Here is a tiny trained network, its code and every weight. The questions are about switching its units off for an input and a class, where a switched-off unit gives its printed mean instead of its output.

import numpy as np


def w(rows, s, z=0):
    codes = np.array(rows[::2]) - 128.0
    scale = np.full(codes.shape[1], s)
    scale[-1] = z or s
    return codes * scale


def f(y):
    return y / 2 * (1 + np.tanh(0.7978845608 * (y + 0.044715 * y**3)))


def log_softmax(a):
    a = a - a.max(-1, keepdims=True)
    return a - np.log(np.exp(a).sum(-1, keepdims=True))


def net(x, mask):
    res = np.array(x, float).reshape(1, 5) / 4 @ E
    y = f(res @ A[0][:, :-1].T + A[0][:, -1])
    res = res + np.where(mask, y, B[0][:, -1]) @ B[0][:, :-1]
    return log_softmax(res[-1] @ U[:, :-1].T + U[:, -1])


A, B = {}, {}
E = w([
[130,129,128],'x0',
[178,163,195],'x1',
[130,128,127],'x2',
[216,124,81],'x3',
[157,5,179],'x4',
],0.015)
A[0] = w([
[173,156,213,195],'N0',
[180,50,169,124],'N1',
[166,138,199,162],'N2',
[71,181,97,183],'N3',
[85,83,39,247],'N4',
[198,51,123,103],'N5',
[184,144,54,161],'N6',
[94,53,68,151],'N7',
[160,202,138,131],'N8',
[177,66,160,116],'N9',
[86,222,92,253],'N10',
[182,51,159,116],'N11',
[197,171,60,146],'N12',
[169,178,108,110],'N13',
[201,113,76,207],'N14',
[175,90,201,108],'N15',
[71,57,190,164],'N16',
[99,4,149,139],'N17',
[148,171,183,194],'N18',
[136,122,53,117],'N19',
[64,201,88,208],'N20',
],0.011,0.0072)
B[0] = w([
[33,160,150,208],'N0',
[75,12,82,215],'N1',
[45,147,129,187],'N2',
[64,138,74,204],'N3',
[207,98,55,224],'N4',
[97,40,68,202],'N5',
[222,181,96,192],'N6',
[242,120,156,190],'N7',
[187,254,205,177],'N8',
[71,42,76,196],'N9',
[78,220,112,251],'N10',
[84,32,78,209],'N11',
[204,206,135,198],'N12',
[151,162,143,163],'N13',
[135,159,83,211],'N14',
[62,79,108,195],'N15',
[158,34,229,215],'N16',
[210,50,191,233],'N17',
[70,189,202,183],'N18',
[170,139,84,160],'N19',
[26,154,52,231],'N20',
],0.0075,0.013)
U = w([
[21,119,26,255],'0',
[226,94,255,198],'1',
[42,209,186,87],'2',
[66,102,250,52],'3',
[169,199,40,42],'4',
[184,87,77,35],'5',
[197,240,200,201],'6',
],0.0082,0.0064)

Each question gives the input, the list of numbers given to net, and the class t.
The units are the neurons (one row each of A and B). Each row of codes is followed by its name. A weight is (code - 128) times the scale printed after its matrix; where a second scale follows, it is the last column's (A, B and U).
mask holds one flag per neuron, in row order. A switched-off neuron (its flag False) gives its mean, the last column of its row in B, instead of its output. The means were averaged over made-up inputs and are rounded, as every weight is.
A unit's drop is (log p(t) with every unit on - log p(t) with that unit switched off) / (log p(t) with every unit on - log p(t) with every unit switched off).
The circuit of an input: a set's keep is (log p(t) with only the set's units on - log p(t) with every unit switched off) / (log p(t) with every unit on - log p(t) with every unit switched off). Starting from the 12 units with the biggest drops (on a tie, the unit counted first), units are removed one at a time, each time the one whose removal leaves the highest keep (on an exact tie, the one counted first), for as long as the keep stays at least 0.8.
units of the circuit, in order: the units of the circuit, biggest drop first
top k neurons: the k neurons with the biggest drops, biggest first
drop of u: that unit's drop, to one decimal
input [5,-2,-7,-4,7], class 1: units of the circuit, in order => N17
input [-4,5,3,-2,8], class 3: top 2 neurons => N16; N17
input [-4,-1,6,2,5], class 5: top 2 neurons => N17; N20
input [-3,7,-7,-1,5], class 3: top 2 neurons => N16; N20
input [6,3,4,2,-7], class 6: top 2 neurons => N8; N12
input [4,2,-5,-1,8], class 3: top 2 neurons => N16; N17
input [-1,-2,8,-5,8], class 1: top 2 neurons => N17; N16
input [1,5,8,0,6], class 3: top 3 neurons => N16; N17; N20
input [4,0,3,3,1], class 5: top 4 neurons => N20; N10; N3; N0
input [-6,-7,4,4,4], class 5: drop of N16 => 0.0
input [6,-7,4,-3,8], class 1: drop of N17 => 0.2
input [-2,2,-5,0,1], class 3: drop of N20 => 0.4
